In the rows, zero is written as 128.
Here are made-up things, facts about them, and rows of numbers that follow some of those facts. Name the thing behind each unnamed row.

Facts:
briklik: χ vanaku, ziklun; ξ skenon; Σ 239
zugris: Λ skofezor; Σ 833
trenem: χ depa; Λ goster; Σ 859
stofu: Λ tizer; Σ 859
zodopla: Σ 833
getres: Σ 982
vatrak: Λ zugris; ξ noven; Σ 591
grimar: Σ 533
deskos: Λ boval; Σ 897
lagrerem: Λ stirakle; Σ 982
baza: Λ skenon; ξ zugris; Σ 591
movek: χ brani; ξ zosil; Σ 591
damas: Σ 533
mulin: ξ legrak; Σ 859
drifen: ξ mevun; Σ 897
boval: Λ trimos; Σ 833
plimam: χ skobrovil, boval; Σ 982
flagrufla: Σ 833
radren: ξ movek; Σ 591
befun: Λ batal; Σ 591
roski: Σ 591
braver: Λ pleplal; Σ 859
zupin: Σ 533
noven: Σ 239
gaflir: Λ skobrovil; Σ 533
grabreni: Λ grudrun; ξ gribrol; Σ 859
riklin: χ zoskos; Σ 982
kuris: χ zupin, tadror, platruril; Λ stofu; ξ tadror; Σ 982
goster: Λ suvir; ξ plomas; Σ 591
plabris: χ zoskos, flopla, bretum, brani; Σ 982
bikis: ξ brani; Σ 591
broplar: χ flopla, platruril; Σ 239
muflos: Λ gridon; ξ grabreni; Σ 833
gidruk: χ grider; ξ brigem; Σ 897
skobridris: Σ 591
brani: Σ 859
peflum: Σ 591
groplan: Λ legrak; ξ poman; Σ 239
vanaku: Σ 859
drales: χ stirakle, damas; Λ grobrabek; Σ 533
goski: χ peflum, boval, zestis; Σ 859
maplos: χ nezaklur, boval; Σ 859
trimos: χ pleroluk, lagrerem; Λ grupubo; ξ briklik; Σ 533
skigri: χ rikudrin, drifen; Λ grabreni; Σ 239
drefeklu: χ depa, livom, ziklun; Σ 239
livom: Λ drefeklu; Σ 239
fetron: χ dagra; Σ 533
vedabil: χ pleplal; Σ 982
bagas: ξ doti; Σ 239
breskan: χ flustu, bagas; ξ gidruk; Σ 533
kligel: Λ droza; Σ 897
poman: Σ 859
stizo: Λ movek; Σ 533
ludrak: Λ braza; Σ 591
fodrem: χ mevun; Λ salu; ξ bagas; Σ 859
flopla: Λ rogi; Σ 533
kagro: Λ ziklun; ξ tribrota; Σ 897
trovibris: Λ zosil; Σ 982
zerizuk: ξ goster; Σ 833
fepu: χ getres; Λ braver; ξ muflos; Σ 859
nafeka: Λ bikis; Σ 239
troguk: χ pligrok, zodopla, nafeka, vatrak; ξ leplam; Σ 591
zoskos: Σ 833
skadam: χ pluplo, voskol, vudin; Σ 982
stozem: χ grupubo; Λ bretum; Σ 833
suvir: χ grimar, damas; Σ 833
kofo: χ ristoplek, rogi, befun; Λ noven; Σ 897
kapluk: ξ grebefo; Σ 833
legrak: Λ ristoplek; ξ radren; Σ 833
braza: Λ trenem; Σ 591
granir: Λ groplan; Σ 833
giklas: χ ristoplek, braza, vanaku; Σ 982
grelos: χ poman, zosil; Σ 859
drofen: χ granir, ruri; Σ 833
reskam: ξ zodopla; Σ 239
grebefo: ξ pleroluk; Σ 833
biplek: χ gaflir, grobrabek; Σ 859
pluplo: Λ platruril; Σ 859
logun: ξ reskam; Σ 859
grobrabek: Λ zukir; Σ 533
flustu: ξ porogri; Σ 591
kloplu: Σ 239
skobrovil: ξ kofo; Σ 239
vudin: Σ 982
skofezor: χ rikudrin, roski; Λ livom; Σ 591
guzes: Λ pligrok; Σ 591
grudrun: Σ 833
pasun: ξ flustu; Σ 859
trofi: χ gaflir, pelodam; Σ 239
nezaklur: Λ gulis; Σ 859
brigem: ξ roski; Σ 859
tiplom: ξ grudrun; Σ 859
vimo: χ vudin, groplan, drifen; Λ doti; Σ 591
ratofi: χ braza, tribrota; Λ radren; Σ 982
pelodam: Λ skobridris; Σ 533
zukir: χ braver, kapluk, skobrovil, radren; Σ 533
deflis: Λ stizo; Σ 859
ziklun: Σ 897
rogi: Λ getres; ξ skofezor; Σ 897
rikudrin: ξ breskan; Σ 982
sudril: Σ 982
nidris: χ grimar; ξ kagro; Σ 591
salu: χ braver, zodopla; Σ 982
plinu: χ sudril, vudin; Σ 897
gridon: ξ bikis; Σ 239
doti: χ skobridris, damas; Λ flagrufla; ξ mulin; Σ 982
zumuk: ξ vatrak; Σ 859
pleroluk: Λ plaka; ξ trimos; Σ 591
plaka: χ sudril, getres; ξ kligel; Σ 833
gulis: χ legrak, sudril, gribrol, tiplom; Σ 859
ristoplek: Λ zerizuk; Σ 533
tadror: ξ trofi; Σ 591
pleplal: Λ kligel; ξ drures; Σ 982
klaskor: χ befun; Σ 591
trovil: χ depa, zupin, ruri; Λ drifen; Σ 982
voskol: Σ 533
zosil: Λ deskos; ξ zerizuk; Σ 833
bretum: Σ 859
batal: χ getres; Λ logun; Σ 533
mevun: Λ goski; ξ kapluk; Σ 982
pligrok: Σ 591
dagra: Σ 591
stirakle: Σ 833
puplutrok: ξ skobrovil; Σ 833
zestis: Λ ratofi; Σ 859
drures: Λ fepu; Σ 533
platruril: ξ maplos; Σ 897
ruri: ξ pasun; Σ 859
gribrol: ξ troguk; Σ 833
droza: ξ nidris; Σ 897
dradrasak: χ dagra, muflos, nafeka, damas; Σ 982
grupubo: Λ drures; Σ 982
porogri: χ granir; Σ 591
tribrota: ξ pelodam; Σ 833
depa: Σ 591
tizer: ξ baza; Σ 859
grider: Λ deflis; Σ 533
skenon: ξ pleplal; Σ 982
leplam: Λ granir; Σ 897
vila: χ kagro; Λ kloplu; ξ puplutrok; Σ 859
plomas: Λ voskol; ξ damas; Σ 897
labe: χ guzes, ruri; Λ baza; Σ 982
brafon: χ dagra, zoskos, flopla, deflis, befun; Λ zumuk; Σ 859

Known rows:
[134 100 117 103 135 147 110  99 167  76 132 137 119 130 138 105 103  93
 117 126 123  79 118  83 137 178 112 129 194 104 118 117 131  91 156  95] -> drifen
[108 133 134 114 125 130 109 126 118 116 116 145 113 133 133 128 106 136
 126 146 109 120 126 135 107 138 142 133 147 126 123 119 125  85  99 135] -> zumuk
[138  99 129 118 135 159  93 114 155  84 141 139 126 125 138 112 115  94
 117 127 136  81 119 126 141 170 120 129 205 106 120 115 129  89 151 114] -> rogi
[144 117 107 120  90 125 150  84 188  91 144 123 150 137 135 111 110 128
 166 139 133 125 126  32 176 128 113 111 155  83 108 138  93 152 154 173] -> gribrol
[151  98 135 102  65 102 105 143 143 116 194 108 101 114 115 145 150 135
 138 140 166 177 123 228 165 115  92 113 188 154  96 104 164 228 125 190] -> mevun
[136 117 117 112 104 155 157 165 147 114  97 141 111 141 114 131  82 163
 178 162 121 115 124  43 134 106 133 115  85 112 118 143 134 168 127 133] -> plaka
[115 143 135 126 140 138  91 176  91  59 129 101 109 131 126 156 144 142
  90 109 125 125 123  79  87 149 113 160 125 220 129 128 119 119 119  83] -> briklik
[121 153 132 162 135 129 107 141  78 143 120  92 136 124 125 146 172 142
  99 112 117 155 124 142 112 151 102 147  73 190 149 145 133 148 113  86] -> porogri
[144  96 130 117  99 129 145 108 170  98 135 151 141 134 134 125  88 131
 175 150 127 133 129  82 151 110 140  99 147  81 108 121  98 143 128 205] -> muflos
[114 151 134 127 130 142 123 153  96 163  91 134 117 131 122 131 129 144
 146 149 114 113 121 134  98 130 151 135 120 133 146 126 154  92 106 114] -> trenem
[148 126 119 128 116 143 157 149 159 135 130 125 134 128 118 124 131 130
 159 129 156 112 128  94 157 100 131 119 130 102 125 137 132 163 163 138] -> zugris
[143 112 103 137 119  85 172  75 168 151 147 128 135 122 118 111 110 104
 141 123 135 152 128 124 162 121  87 112  97  86 123 143 125 201 159 125] -> sudril
[152 115 119 119 124 125 164 124 173 130 144 130 138 125 126 116 127 114
 148 118 156 117 133 106 162  98 133 112 146  87 119 128 125 154 168 149] -> zoskos
[121 146 123 118 140 109 127  95 139 143 139 124 133 124 136 110 150 103
 107 111 135 116 130 150 130 137 135 135 177 113 131 118 130  84 140 118] -> bretum
[141  97 139 115 140 166 113 140 126 137  95 153 124 124 130 121 113 108
 150 144 118  82 114 133 111 155 148 119 160 105 143 110 160  87 135 115] -> kligel
[124 153 136 140 141 152 109 158  88 130 113  96 136 127 131 140 177 143
 100 109 122 127 126 113 110 148 130 148 105 188 146 134 140 113 122  86] -> broplar
[121 126 131 107 143 105 134  98 129 153 121 147 128 126 138 114 123 109
 120 126 113 123 131 158 110 130 157 121 157 106 133 106 136  76 118 139] -> deflis
[115 171 126 138 129 146 115 151 105 154 109 111 123 129 121 127 159 139
 130 133 134 104 121 125 120 138 132 148 140 141 144 137 147 102 131  93] -> brafon
[121 172 161 122  98 151 107 234 120 114 159 154 115 135 103 140 187 134
 104 124 173 118  97  32  70  81 128 124 195 162  73 142 183  96  98 139] -> trimos
[108 123 136 141 145 151  96 143  75 134 124 129 112 141 130 153 121 165
  72 134  88 156 136 182 114 144 114 126  52 183 126 143 134 148  77  88] -> movek

Which thing is each row?
No name comes twice in this set of rows, the named rows included.
[144 106 117 108 121 114 145 134 179  63 162 135 117 129 123 129  94 112
 140 121 157 119 130  77 146 102 117 123 167 116 100 123 103 158 164 151] => kapluk
[137 131 119 124 132 181 117 150 128 136  90 121 121 129 122 116 133 119
 147 140 127  68 109  77 127 172 121 136 147 124 147 135 167 105 157  63] => plinu
[127 126 132 165  89 150 118 169 147  98 127 125 111 117 109 114  97 157
 149 149 155 153 131 152 158 126  82 153  48 115 108 170 127 200 120 122] => doti
[134 113 132 128 124 177  85 138 139  87 124 131 123 128 132 120 120 114
 133 140 135  75 113 108 137 172 116 136 189 119 125 124 135  96 146 106] => droza
[138 107 141 126 133 183 106 167 110 142  80 147 119 126 123 128 114 125
 162 156 119  77 109 121 108 158 148 126 144 118 150 117 167  93 129 106] => kofo
[120 132 141 148 139 124 116 142  69 153 103 117 129 126 126 150 147 147
 112 126  98 164 126 153  91 143 123 134  56 183 151 132 139 140  90 106] => klaskor
[139  99 127 102 117 124 149 170 152  72 128 153 101 132 114 143  68 133
 166 144 139 119 125  67 113  93 134 118 130 127 109 119 118 163 136 156] => grebefo
[111 160 128 140 102 135  90 102 123 110 130 112 141 134 137 125 146 138
 140 143 124 119 118 101 139 159 118 141 178 127 129 133 100  89 117 148] => grabreni
[136  83 114 114 115  79 154  97 158 101 145 148 107 124 119 133  56 120
 157 146 122 160 132 145 139 116 100 113 106 105 116 122 108 202 130 161] => pleplal
[114 150 134 167 111 133  82 122  83 108 131  90 145 131 132 150 162 153
 108 127 109 163 121 116 123 167  90 147  95 188 137 147 102 141  99 116] => troguk
[121 169 109  62  67 151 132 165 143 112 120  78  94 139 127 128 150 193
 164 156 138 111 135  91 167 124 152 144 176 158 119 116 154 145 131 141] => breskan

Now the same things, written a new way:
Named rows:
[102 106 114 169 120 119 137 107 103 113 109 107 108 152 114 129 119 127
 191 147 108 139 122 109 129 155 109 132 122 105 121 177 104 169 129 162
 114 124 129 149 125] -> kagro
[172 127 115 108 115 115  99 108 109 114 111 151 106 121 116 122 119 127
 142 157 104 114 122 137 122 146 138 120 117 150 125 138 111 149 135 116
 113 156 115 120 124] -> tizer
[102 125 129 114 114 131  93 109 123 120 138 105 116 140 205 173 118 131
  98 125 121 112 124 135 127 102 110 115 127 113 191 107 106 114 118 115
 150 138 118 128 130] -> suvir
[101 125 148 108 112 117 102 112 107 115 109 101 108 123 170 154 118 134
 102 107 103 117 124 156 125 125 133 120 120 146 164 118 104 133 123 116
 140 136 117 122 125] -> puplutrok
[ 99 197 142 111 107 122 168 197 114 111 131  98 113 122 153 124 118 124
 163  99 112 143 194  97 128 135 127 144 122 116 119 117 161 127 120 120
 144 110 158 161 123] -> goster
[103 159 132 107 110 114  96 146 111 113 108 104 108 165 197 160 118 128
 160 103 101 121 154 137 126 123 153 118 119 147 125 118 110 131 126 116
 150 116 149 114 123] -> zerizuk
[102 108 112 177 162 122 102 111 137 142 112 111 135 180 115 121 136 128
 152 157 167 116 120 118 150 108 108 127 132 105 120 147 104 113 132 144
 122 117 146 111 139] -> kofo
[103 108 153 107 114 120  98 116 108 132 110 103 113 124 160 156 119 130
  97 106 104 115 123 163 126 114 162 119 121 149 147 115 106 102 119 116
 162 115 113 113 127] -> zodopla
[ 96 125 139 168 106 121 214 140 129 115 129  93 140 123 115 130 146 128
 205 106 129 199 123  95 126 131 145 139 143 105 122 117 106 116 118 171
 113 112 127 151 122] -> rikudrin
[ 97 123 134 181 105 120 233 141 142 114 124  94 144 120 116 124 139 129
 201 106 134 196 123  95 126 134 151 151 145 104 123 119 105 117 117 170
 114 113 135 132 122] -> mevun
[172 108 114 109 137 120  97 109 109 130 111 174 111 121 114 123 123 126
 136 149 107 114 120 142 124 132 162 121 118 158 122 117 127 108 127 115
 114 138 114 112 127] -> vanaku
[175 137 111 130 158 122 104 105 111 118 152 157 105 125 112 122 119 125
 128 178 134 112 122 105 131 123 104 121 116 120 119 180 135 182 161 116
 111 178 154 150 126] -> breskan
[146 175 140 109 114 113  99 111 108 116 111 139 107 122 114 118 118 129
 113 203 102 115 121 158 124 134 127 121 117 168 124 116 128 152 122 115
 109 115 113 113 122] -> grabreni
[ 97 138 161 110 112 155 176 176 117 119 137  96 148 119 118 125 127 127
 100 102 141 130 142 117 127 130 141 129 127 118 121 114 157 100 118 120
 158 111 115 160 125] -> peflum
[145 123 136 106 160 124 100 113 105 130 111 124 110 119 127 123 118 127
  94 107 107 111 128 162 127 142 123 121 118 152 123 117 150 130 126 115
 159 114 114 134 134] -> noven
[189 127 112 130 179 122  97 108 122 173 139 189 113 124 111 121 122 125
  99 165 159 111 121 121 142 111 109 121 119 122 116 150 158 155 146 119
 113 145 137 131 143] -> zukir
[101 107 141 105 129 120 101 136 111 117 109 104 113 124 174 161 124 131
 104 107 105 116 123 170 127 130 130 121 121 168 148 115 104  98 118 115
 181 113 113 110 129] -> zoskos
[192 115 114 109 142 118  96 109 145 181 139 146 112 134 114 132 132 127
 113 158 115 114 119 131 130 102 134 116 118 149 122 117 141 118 141 115
 113 173 131 120 134] -> maplos
[ 97 117 121 187 110 139 165 145 208 138 161  95 204 147 115 127 157 128
 175 106 181 173 122  95 129 101 124 122 170 104 123 114 118  98 118 148
 113 114 149 115 125] -> ratofi
[ 98 119 132 188 108 123 157 148 220 166 159  92 204 158 113 137 158 129
 172 106 184 174 120  96 151 100 139 120 165 105 121 115 125 100 118 159
 114 115 145 140 125] -> plimam

Rows to name:
No name comes twice in this set of rows, the named rows included.
[175 130 111 125 181 123  99 109 126 129 143 219 113 123 114 120 120 125
 112 184 163 110 121 119 129 125 105 124 119 123 118 138 138 135 142 118
 116 135 135 114 147] => fetron
[103 160 128 105 111 117  97 147 110 113 108 105 110 158 193 154 120 128
 143 103 102 118 151 143 125 126 150 119 121 146 129 118 106 136 130 116
 151 124 137 116 123] => zosil
[102 108 113 189 133 121 119 105 110 116 126 105 109 186 114 134 127 129
 170 158 140 121 123  96 148 109 105 120 121 105 122 172 104 167 146 145
 112 155 163 136 126] => gidruk
[101 113 133 109 129 121  94 112 130 159 121 103 112 155 174 161 124 133
  97 107 107 115 122 151 128 101 118 116 122 141 153 114 110 100 130 114
 143 146 139 112 129] => stozem
[166 119 110 108 163 118  99 111 168 116 139 195 113 125 126 134 136 126
 134 183 121 113 117 136 128 106 107 121 120 168 124 119 104  97 140 112
 130 159 134 108 142] => brafon
[103 108 150 108 113 119 103 111 104 113 110 100 107 129 162 182 118 135
 115 108 102 121 121 148 126 124 130 118 120 151 159 117 104 123 126 115
 146 148 119 138 125] => tribrota
[118 108 163 107 115 118  97 123 108 162 110 101 114 133 142 164 120 135
  99 105 105 116 122 165 129 106 178 117 120 152 131 115 113 106 118 116
 163 123 114 134 127] => boval

Now the same things, written a new way:
Some rows with their names:
[169 138 165 174 169  95 171 110  93  93 155 127 141  95 143  94  64 148
 102 103 143 165 110 168 150 142 114 120 116  93] -> befun
[ 93  91 151 114 174 120  97  94 187 147  63 110 104 120 107 131 152 131
 102 165 106  85 106 100  97 138 134 178 118 126] -> brafon
[109 125 173 136 175 110  84  97 152 141  73 109 105 118  92 148 139 142
 119 184 109 106 109 112 105 116 123 168 120 143] -> deflis
[145 151 126  76 100 107 102 136 117 149 127 123 101 125 116 135 125 138
 135 176 109 145 150 119  94 142 110 132 113  91] -> grimar
[153 133 128 140 159 101 180 121 105  66 153 140 146 101 152  93  62 150
  83  82 136 175  94  92 171 177 145 164 128  92] -> movek
[155  98  86  86  93 175 142 190 140 161 143  64 103 144 157 152 153 116
 169 123 153 106 159  85 103 155 118  76 110 122] -> plaka
[103 133 168 121 159  98  79 106 163 136  80 126 104 130 104 163 161 134
 119 165 103  96 115 104  99 114 137 165 120 161] -> pasun
[ 94 109 108 130 171 171  92 143 177 164  68  58 101 145  95 163 157 119
 170 180 141  82 125  83 100 103 122 110 114 185] -> rogi
[118  93 136 111 139  98  80 104 176 111  74 130 110 120 129 185 170 145
 113 162 111  86 115  91  98 131 146 174 126 150] -> gulis
[ 98 103 163 173 106 147 163  97 107 139 139 163 156 128 153  91  91 139
 152 101 117 114 119 134 194 183 148 134 146 104] -> dradrasak
[156 146 102  77 112 101 104 133 123 140 132 151 102 127 119 140 138 143
 112 157 130 128 158 142  92 105 105 152 112 104] -> pelodam
[130 137  88  85  92 175 143 187 111 165 138  81 100 152 120 112 113 135
 176 153 150 117 176  99 103 158 110  80 110 113] -> stirakle
[172 107 129 168 112  92 165 122  94  75 149 152 171  96 187 111  78 160
 100  84 144 128 119 118 138 162 145 134 135  91] -> vimo
[140 124  97 141  89 162 154  92  99 119 165 175 158 127  98 108 173  79
  86  99 114 189 113 192 191 124 136 112 181  89] -> noven
[124 128 153 178 133 121 148 115 103 109 156 162 166 128 123 105 101 130
 149  96 132 152 113 159 189 123 141 119 140 143] -> grupubo
[136 119  86  81  94 181 150 182 129 165 143  82 101 152 141 121 131 117
 171 119 158 100 160  97  95 134 111  83 105 129] -> stozem
[112 126  83  79  92 176 159 186 120 168 136  90 103 150 161 102 140  93
 171 116 155  87 138 107  99 114 128  84 109 137] -> drofen
[ 91 128 159 128 150 101  83 103 182 132  86 104 109 124 118 164 164 117
 112 157  95  89 107  94  98 115 137 162 126 156] -> vila
[ 88 118 110 112 152 168  79 168 167 161  74  71 103 153 100 174 162 139
 177 182 138  87 146  84 107  94 131 133 113 188] -> kagro
[139 104 167 171 109 133 106 117 102 109 145 152 168 131 164  94 134 123
 161  97 137 133 108 177 190  97 111 155 141 123] -> skenon

Which thing is each row?
No name comes twice in this set of rows, the named rows included.
[131 144 122 152  85 170 149  92  95 138 163 176 132 127  96 102 162  84
 119 119  97 194 128 192 196 159 128  91 196  88] => nafeka
[169 120 130 163 117  91 168 116  93  79 156 164 168 108 183 100  73 161
 104  85 146 124 126 139 142 153 142 150 127  90] => skofezor
[143 139 131 163 121  89 174 122  93  91 156 164 164 115 180  89  65 146
 109  88 137 112 112 164 132 126 147 151 116 100] => porogri
[165 146 178 167 142  96 168 114  97 103 152 136 132 101 144  87  59 159
 132 109 133 164 128 159 154 161 120 123 125  87] => dagra
[126 143  87  86  97 171 141 196 105 169 148  85 102 155 124 116 125 103
 172 138 150 109 154 114  99 105 116  80 112 146] => granir
[ 89 144 163 102 171  98  95 100 133  99  69 118 102 150  99 158 167 138
  86 124 143 129 103  84  95 177 152 173 128 179] => mulin
[108 115 151 132 144  95  79 104 181 116  82  92 105 117 122 180 168 121
 112 163  98  96 106  88 102 120 140 156 128 146] => fepu
[103 124 165 175 116 150 154 103 117 131 152 163 177 138 152  99  98 135
 140  86 128 133 132 140 185 154 142 133 148 133] => salu
[171 139 152 172 130  87 165 135  93  81 157 164 162 104 171 100  66 163
 117 100 147 151 132 162 139 129 135 147 123 101] => roski
[162 129  99  74 103 110 105 125 144 121 124 122 101 117 148 161 157 131
 100 147 131 122 139 105  92 135 116 141 111  95] => batal
[163 142 164 172 121  85 148 117  97  88 159 149 168  91 179 102  64 138
 133  97 137 123 149 170 130 109 123 105 124  96] => pleroluk

